Below is a small trained network, with its code and all its weights. Each question gives an input and a target symbol and asks what happens when units are switched off, that is, made to give their printed mean instead of their output.

import numpy as np


def w(rows, s, z=0):
    codes = np.array(rows[::2]) - 128.0
    scale = np.full(codes.shape[1], s)
    scale[-1] = z or s
    return codes * scale


def f(y):
    return np.maximum(y, 0)


def softmax(a):
    e = np.exp(a - a.max(-1, keepdims=True))
    return e / e.sum(-1, keepdims=True)


def log_softmax(a):
    a = a - a.max(-1, keepdims=True)
    return a - np.log(np.exp(a).sum(-1, keepdims=True))


def net(x, mask):
    ids = ['ΘΛΠΣΦαβγεζημτω'.index(c) for c in x.split()]
    T = len(ids)
    res = E[ids] + P[:T]
    r = res
    for j in range(2):
        rows = slice(3 * j, 3 * j + 3)
        q, k, v = (r @ M[0][rows].T for M in (Q, K, V))
        z = softmax(np.where(np.tri(T) > 0, q @ k.T / 3**0.5, -1e9)) @ v
        o = O[0][rows]
        res = res + np.where(mask[j], z, o[:, -1]) @ o[:, :-1]
    y = f(res @ A[0][:, :-1].T + A[0][:, -1])
    res = res + np.where(mask[2:10], y, B[0][:, -1]) @ B[0][:, :-1]
    return log_softmax(res[-1] @ U[:, :-1].T + U[:, -1])


Q, K, V, O, A, B = {}, {}, {}, {}, {}, {}
E = w([
[168,103,178,141],'Θ',
[127,162,125,103],'Λ',
[57,130,108,164],'Π',
[48,137,56,141],'Σ',
[112,109,157,70],'Φ',
[108,167,100,253],'α',
[136,87,110,180],'β',
[139,110,140,106],'γ',
[151,144,76,143],'ε',
[135,161,62,140],'ζ',
[150,152,101,122],'η',
[128,90,76,60],'μ',
[151,166,76,162],'τ',
[125,123,136,98],'ω',
],0.025)
P = w([
[104,251,153,98],'0',
[134,104,50,145],'1',
[138,100,83,154],'2',
[131,91,100,156],'3',
[124,89,106,148],'4',
[118,79,103,147],'5',
[123,82,115,147],'6',
[119,83,127,147],'7',
[117,81,123,145],'8',
[114,79,127,143],'9',
[111,77,130,140],'10',
[103,73,119,124],'11',
[107,76,136,134],'12',
],0.012)
Q[0] = w([
[64,250,40,151],'h1',
[89,167,140,223],'h1',
[202,97,159,99],'h1',
[93,85,110,164],'h2',
[182,151,113,97],'h2',
[171,152,146,76],'h2',
],0.014)
K[0] = w([
[41,159,113,215],'h1',
[63,202,61,177],'h1',
[195,26,130,13],'h1',
[133,254,182,181],'h2',
[185,54,93,187],'h2',
[164,41,206,190],'h2',
],0.0082)
V[0] = w([
[182,44,185,91],'h1',
[126,117,69,151],'h1',
[143,179,144,43],'h1',
[81,57,132,81],'h2',
[254,220,76,216],'h2',
[111,185,243,101],'h2',
],0.0095)
O[0] = w([
[106,107,152,145,5],'h1',
[108,65,91,91,181],'h1',
[107,184,185,141,42],'h1',
[237,93,154,113,67],'h2',
[107,177,82,128,220],'h2',
[91,86,145,250,113],'h2',
],0.013)
A[0] = w([
[128,133,100,94,253],'n1',
[91,197,198,114,228],'n2',
[163,136,8,101,169],'n3',
[155,142,206,97,136],'n4',
[65,194,155,138,167],'n5',
[128,157,101,162,215],'n6',
[185,13,152,188,140],'n7',
[88,117,127,57,187],'n8',
],0.012,0.0043)
B[0] = w([
[193,132,122,94,174],'n1',
[127,27,145,63,139],'n2',
[119,143,235,126,252],'n3',
[124,130,50,173,132],'n4',
[189,174,91,108,156],'n5',
[116,91,170,98,169],'n6',
[177,114,72,83,150],'n7',
[152,94,70,254,164],'n8',
],0.0083,0.039)
U = w([
[103,125,158,96,81],'Θ',
[100,102,222,189,104],'Λ',
[119,102,111,213,107],'Π',
[157,135,64,98,254],'Σ',
[134,210,82,174,108],'Φ',
[154,130,227,2,157],'α',
[207,135,36,123,15],'β',
[90,106,178,77,89],'γ',
[120,107,144,97,140],'ε',
[90,105,195,87,85],'ζ',
[163,117,94,149,69],'η',
[147,110,115,116,72],'μ',
[176,106,170,91,167],'τ',
[217,129,154,103,228],'ω',
],0.0093,0.0057)

Each question gives the input, a string of symbols that net reads in full, and the target symbol t.
The units are the heads (3 rows each of Q, K, V and O) and the neurons (one row each of A and B). Each row of codes is followed by its name. A weight is (code - 128) times the scale printed after its matrix; where a second scale follows, it is the last column's (O, A, B and U).
mask holds one flag per unit, heads first, then neurons. A switched-off unit (its flag False) gives its mean, the last column of its rows in O or B, instead of its output. The means were averaged over made-up inputs and are rounded, as every weight is.
A unit's drop is (log p(t) with every unit on - log p(t) with that unit switched off) / (log p(t) with every unit on - log p(t) with every unit switched off).
The circuit of an input: a set's keep is (log p(t) with only the set's units on - log p(t) with every unit switched off) / (log p(t) with every unit on - log p(t) with every unit switched off). Starting from all 10 units, units are removed one at a time, each time the one whose removal leaves the highest keep (on an exact tie, the one counted first), for as long as the keep stays at least 0.8.
units of the circuit, in order: the units of the circuit, biggest drop first
most important unit: the unit with the biggest drop
k most important neurons: the k neurons with the biggest drops, biggest first
which heads matter: for each layer, one digit per head in row order, 1 if its drop is at least 0.15 and else 0, layers parted by /
drop of u: that unit's drop, to one decimal
input α α Λ α α γ, target Σ: units of the circuit, in order	(n3, h1)
input Λ Λ ζ, target α: which heads matter	00
input μ γ Λ μ, target ω: which heads matter	01
input μ Θ τ, target α: units of the circuit, in order	(n3, h2)
input Λ α ε α η Π, target Π: which heads matter	01
input β Λ α Λ α μ α α ω ζ α η α, target α: most important unit	n8
input ζ τ Λ α α α τ Φ ω α α α Φ, target Σ: units of the circuit, in order	(n3, n6)
input Λ η Φ η α Φ Λ ε, target α: units of the circuit, in order	(n3, n8)
input Λ μ β Σ γ α α η τ, target α: which heads matter	00
input Λ ε η Λ α Π α Λ Λ α η α α, target Π: which heads matter	01
input α Π α α α Φ α α ε Π α ω, target Σ: which heads matter	10
input α μ Θ β, target Φ: 2 most important neurons	(n5, n2)
input Λ ε α Π α Σ μ α Λ α η ζ, target α: 2 most important neurons	(n3, n1)
input μ Λ α α α, target ω: 2 most important neurons	(n7, n3)
input α η α μ Λ Φ μ η ε ω ε α β, target Φ: 2 most important neurons	(n5, n3)
input β ζ α α τ Φ Σ Π α α β α, target α: which heads matter	01
input μ Φ ε α ω α Π α α α, target ω: 2 most important neurons	(n7, n8)
input Φ ω μ α α γ Λ Λ β, target β: most important unit	n7
input μ α Π, target ω: which heads matter	11
input α ζ Φ Σ, target Φ: which heads matter	01
input μ α μ Φ Σ, target ω: which heads matter	11
input α η α η Λ α Π, target Φ: drop of n5	0.2
input Θ Π α Λ ε η, target α: drop of n8	-0.4
